Each row is followed by one of two labels, saying whether the row has a hidden trait. Each part has a new trait and two new labels.
(in the rows, 128 means zero)
[141 146 133 129 133 111 138 147 125 145 170 154 138 120 133  52 128 200] => SL
[121 132 133 127 123 137 125 144 127 122 134 130 145 130 128 105 132 135] => ZT
[138 161 133 140 116  94 108  81 120 118 126 149 126 137 112 106 138 173] => ZT
[137 143 128 127 134 117 138 136 127 132 173 150 134 127 124 105 130 160] => ZT
[130 144 127 133 121 121 124 108 120 124 102 141 147 133 129 125 135 105] => ZT
[135 116 129 130 120 121 123 123 123 128  83 123 118 126 135 137 130 132] => ZT
[147 143 125 133 124 138 134 110 123 120 127 136 152 137 137 160 138 138] => SL
[129 155 112 140 141 134 157  82 119 156  55 144 155 144 141 168 125   1] => SL
[132 134 133 131 126 102 129 125 114 132 130 145 151 124 125  53 127 121] => ZT
[116 111 131 126 122 155 131 147 130 111 128 117 138 133 137 161 136 106] => SL
[140 112 139 125 125 105 128 113  94 136 131 141 163 121 115   1 120 105] => ZT
[129 116 136 133 126  96 125 109 108 132 127 132 140 123 117  47 124  85] => ZT
[123 129 132 129 131 122 127 127 122 132 146 133 133 128 118  69 125 116] => ZT
[137 103 137 121 127 133 135 154 111 140 109 119 162 117 143  53 124 119] => ZT
[126 143 133 124 135 128 135 139 129 144 104 121 143 123 128  66 126  87] => ZT
[120 137 122 126 129 147 126 124 138 121 127 120 131 132 127 182 129 114] => ZT
[146 137 130 128 128 114 131 116 117 133 154 150 132 127 123  96 127 173] => ZT
[138 117 133 131 116 146 121 125 125 124  80 114 114 130 141 153 136 149] => SL
[118  95 138 123 125 133 125 138 115 119 127 107 143 125 122  86 125  63] => ZT
[119 138 122 129 138 112 125  97 122 137 126 125 144 124 116  98 116  42] => ZT
[133 150 127 140 130 124 130  80 117 151  85 132 139 131 128  95 125  61] => SL
[139 132 123 135 118 153 133  98 124 122  65 114 145 139 149 225 143  75] => SL
[138 114 136 128 114 151 119 125 122 120  93 108 123 133 133 150 137 137] => SL
[137 133 130 119 134  85 126 144 121 139 171 153 138 112 115  24 110 172] => ZT
[140 117 145 125 117 109 121 150 113 126 150 140 137 119 125  12 130 202] => ZT
[119 109 128 127 129 144 136 140 123 124 113 117 149 130 137 151 131  75] => ZT
[139 120 132 125 124 137 132 122 117 127 128 128 144 132 131 124 131 148] => SL
[119 129 132 130 121 111 119 118 122 131 121 132 122 124 121  91 129 147] => ZT

[142 134 133 139 103 137 153 114 121 133 134 136 127 111 128 124 144 134
 137 120 141  99] => <63>
[159 107 157 180 147 123 134 112 122 143 135 131 109  92 120 123 155 110
 122 123 165 115] => <67>
[159 140 101 154   1 143 175  37  87 140 119 143 142  63 158 154 131 135
 129 120 143   1] => <63>
[183 139 136 144 129 129 140 155 130 131 147 126 122 104 112 114 148 136
 143 118 143 147] => <67>
[152 103 152 177 136 128 130 100 116 145 110 128 110  94 141 138 150 100
 114 129 164  88] => <63>
[146 138 139 156 119 151 184 128 115 130 168 139 112  81  97 110 177 147
 149  94 151 119] => <67>
[156 137 130 141 125 133 149 150 123 132 148 129 119 106 109 116 149 141
 141 116 137 121] => <67>
[135 134 125 134 120 128 131 123 120 127 138 133 127 117 123 121 133 126
 122 118 132 125] => <67>
[170  88  96 146 115 127 167 125 117 133  26 101 121  74 124 109 217 117
 145 126 160  96] => <63>
[143 137 131 136 130 132 147 128 121 132 130 120 125 105 118 114 156 134
 141 118 135 114] => <67>
[135 130 130 138 120 124 140 126 117 128 156 129 125 107 123 116 146 137
 123 112 146 116] => <67>
[137 120 124 140 115 127 139 124 127 127 120 130 126 115 125 125 138 125
 131 124 139 113] => <67>
[156 123 139 164 139 115 136 112 112 137 133 134 124  93 136 123 140 113
 105 124 155 104] => <63>
[147 139 120 126 114 137 144 141 125 125 153 132 126 115 112 118 144 144
 137 114 134 130] => <67>
[146 143 134 136 125 127 142 131 123 127 156 134 129 101 115 106 153 142
 132 108 144 139] => <67>
[151 139 122 144 108 126 152 117 112 131 148 131 129 100 123 110 144 136
 132 108 136 114] => <63>
[143 132 122 142 124 111 115 128 120 132 125 127 131 117 128 120 140 121
 121 129 139 129] => <67>
[213 111 156 180 164 122 127 151 126 145 144 129 107  94 113 123 155 109
 132 113 168 132] => <67>
[127 124 129 127 115 142 146 121 128 129 127 129 125 120 120 131 136 133
 135 126 129  99] => <67>
[143 130 137 148 124 148 165 125 125 134 145 125 116  92 104 116 164 138
 151 106 154 120] => <67>
[145 117 121 146 110 141 173 126 119 127 119 121 120  82 106 106 184 137
 140 102 150 110] => <63>
[136 126 126 144 118 132 144 119 125 132 125 126 122 108 123 121 146 130
 138 118 141 109] => <67>
[141 131 125 150 114 126 134 128 121 134 134 135 127 113 132 120 134 127
 126 117 138 112] => <67>
[144 134 121 132  92 129 139 112 120 130 118 131 134 119 144 138 141 126
 120 131 132  80] => <63>
[147 122 147 172 136 103 125 106 114 138 129 133 123 103 136 121 137 108
 102 130 150 111] => <63>
[152 134 128 136 108 137 161 118 118 127 144 136 127 103 127 121 144 143
 134 105 140  96] => <63>
